Here is a tiny trained network, its code and every weight. The questions are about switching its units off for an input and a class, where a switched-off unit gives its printed mean instead of its output.

import numpy as np


def w(rows, s, z=0):
    codes = np.array(rows[::2]) - 128.0
    scale = np.full(codes.shape[1], s)
    scale[-1] = z or s
    return codes * scale


def norm(h):
    return h / np.sqrt((h * h).mean(-1, keepdims=True) + 1e-5)


def f(y):
    return np.maximum(y, 0)


def log_softmax(a):
    a = a - a.max(-1, keepdims=True)
    return a - np.log(np.exp(a).sum(-1, keepdims=True))


def net(x, mask):
    res = np.array(x, float).reshape(1, 3) / 4 @ E
    u = 0
    for l in range(4):
        y = f(norm(res) @ A[l][:, :-1].T + A[l][:, -1])
        res = res + np.where(mask[u : u + 3], y, B[l][:, -1]) @ B[l][:, :-1]
        u += 3
    return log_softmax(norm(res)[-1] @ U[:, :-1].T + U[:, -1])


A, B = {}, {}
E = w([
[116,178,99,141,150,188,175,82,230,78,36],'x0',
[49,164,19,174,182,146,124,109,97,54,230],'x1',
[115,5,99,254,166,88,156,91,141,164,90],'x2',
],0.0087)
A[0] = w([
[181,103,161,140,114,2,103,251,10,126,201,2],'L0N0',
[110,231,114,117,102,67,93,150,121,137,103,254],'L0N1',
[163,103,117,170,178,85,162,110,202,167,149,250],'L0N2',
],0.005,0.0047)
B[0] = w([
[143,182,84,206,49,166,99,110,35,178,68,235],'L0N0',
[68,2,121,162,132,121,89,97,141,113,173,251],'L0N1',
[114,104,168,87,122,172,103,79,85,91,199,253],'L0N2',
],0.01,0.0053)
A[1] = w([
[193,112,160,105,113,90,154,175,133,178,52,61],'L1N0',
[144,209,107,154,155,206,207,85,254,85,57,118],'L1N1',
[126,235,122,20,55,152,71,152,128,98,160,3],'L1N2',
],0.0091,0.0032)
B[1] = w([
[34,216,113,139,150,96,174,179,177,42,216,200],'L1N0',
[139,113,133,171,31,103,114,197,2,223,149,254],'L1N1',
[131,13,161,179,151,77,172,31,81,95,60,249],'L1N2',
],0.01,0.0055)
A[2] = w([
[159,118,254,162,92,109,166,127,171,126,111,90],'L2N0',
[114,72,159,115,125,134,81,105,175,132,181,101],'L2N1',
[172,74,120,198,180,88,197,82,125,159,96,5],'L2N2',
],0.0085,0.0025)
B[2] = w([
[56,159,82,129,133,172,161,123,143,113,159,254],'L2N0',
[123,135,160,107,128,140,145,110,131,171,54,229],'L2N1',
[39,101,246,95,96,104,103,112,69,58,18,222],'L2N2',
],0.012,0.0047)
A[3] = w([
[69,147,47,218,188,179,50,78,79,58,84,254],'L3N0',
[54,236,197,127,86,164,186,155,121,191,117,241],'L3N1',
[128,105,123,139,80,253,80,77,118,221,59,172],'L3N2',
],0.0062,0.0026)
B[3] = w([
[141,173,158,71,131,94,200,160,254,156,128,254],'L3N0',
[176,161,59,130,210,78,126,93,177,155,232,206],'L3N1',
[224,131,98,94,157,227,39,152,115,87,53,210],'L3N2',
],0.0087,0.01)
U = w([
[152,135,84,227,2,131,99,155,11,227,166,171],'0',
[33,186,76,110,188,86,227,119,243,124,240,201],'1',
[48,17,217,86,114,160,132,42,117,102,54,144],'2',
[245,206,73,51,184,204,88,133,207,174,93,172],'3',
[169,147,114,142,166,70,141,208,142,57,91,2],'4',
[196,108,134,134,141,69,141,224,175,87,114,7],'5',
[178,166,129,142,170,77,110,187,162,74,111,20],'6',
[203,161,127,167,145,81,139,166,169,56,103,7],'7',
],0.013,0.0051)

Each question gives the input, the list of numbers given to net, and the class t.
The units are the neurons (one row each of A and B). Each row of codes is followed by its name. A weight is (code - 128) times the scale printed after its matrix; where a second scale follows, it is the last column's (A, B and U).
mask holds one flag per neuron, layer by layer. A switched-off neuron (its flag False) gives its mean, the last column of its row in B, instead of its output. The means were averaged over made-up inputs and are rounded, as every weight is.
A unit's drop is (log p(t) with every unit on - log p(t) with that unit switched off) / (log p(t) with every unit on - log p(t) with every unit switched off).
The circuit of an input: a set's keep is (log p(t) with only the set's units on - log p(t) with every unit switched off) / (log p(t) with every unit on - log p(t) with every unit switched off). Starting from all 12 units, units are removed one at a time, each time the one whose removal leaves the highest keep (on an exact tie, the one counted first), for as long as the keep stays at least 0.8.
circuit, biggest first: the units of the circuit, biggest drop first
k most important neurons: the k neurons with the biggest drops, biggest first
k most important neurons of layer l: the k neurons of layer l with the biggest drops, biggest first
drop when u is switched off: that unit's drop, to one decimal
input [-6,7,0], class 1: circuit, biggest first => [L1N1]
input [-1,-3,0], class 3: 3 most important neurons => [L1N2, L2N1, L3N2]
input [-2,2,3], class 3: circuit, biggest first => [L1N2, L1N1, L1N0, L0N1]
input [3,7,-8], class 2: 2 most important neurons => [L1N2, L1N0]
input [-5,6,5], class 1: 2 most important neurons => [L1N1, L1N2]
input [8,8,-2], class 0: 2 most important neurons => [L1N1, L1N0]
input [5,-6,-6], class 1: 4 most important neurons => [L1N0, L0N2, L2N0, L3N1]
input [3,7,8], class 2: 3 most important neurons => [L2N2, L1N0, L3N1]
input [6,-7,5], class 1: 3 most important neurons => [L1N0, L2N0, L3N1]
input [6,-5,-7], class 2: 3 most important neurons => [L1N2, L0N1, L2N2]
input [6,-4,5], class 0: 3 most important neurons => [L1N1, L0N1, L1N2]
input [2,-3,-3], class 3: 3 most important neurons => [L0N1, L2N1, L0N2]
input [-4,5,1], class 1: 3 most important neurons => [L1N1, L3N0, L1N2]
input [6,5,7], class 2: circuit, biggest first => [L2N2]
input [5,-5,4], class 0: 2 most important neurons => [L1N1, L0N1]
input [-3,-1,-3], class 3: 2 most important neurons of layer 1 => [L1N1, L1N2]
input [5,6,7], class 2: 2 most important neurons of layer 1 => [L1N0, L1N1]
input [-3,2,0], class 3: 2 most important neurons of layer 1 => [L1N1, L1N2]
input [-6,-7,0], class 1: 2 most important neurons of layer 1 => [L1N0, L1N1]
input [3,-7,-4], class 1: circuit, biggest first => [L1N0]
input [-1,-1,1], class 3: 2 most important neurons of layer 1 => [L1N2, L1N1]
input [-4,1,-6], class 2: 2 most important neurons of layer 1 => [L1N2, L1N1]
input [-3,-5,-3], class 1: drop when L0N1 is switched off => 0.0
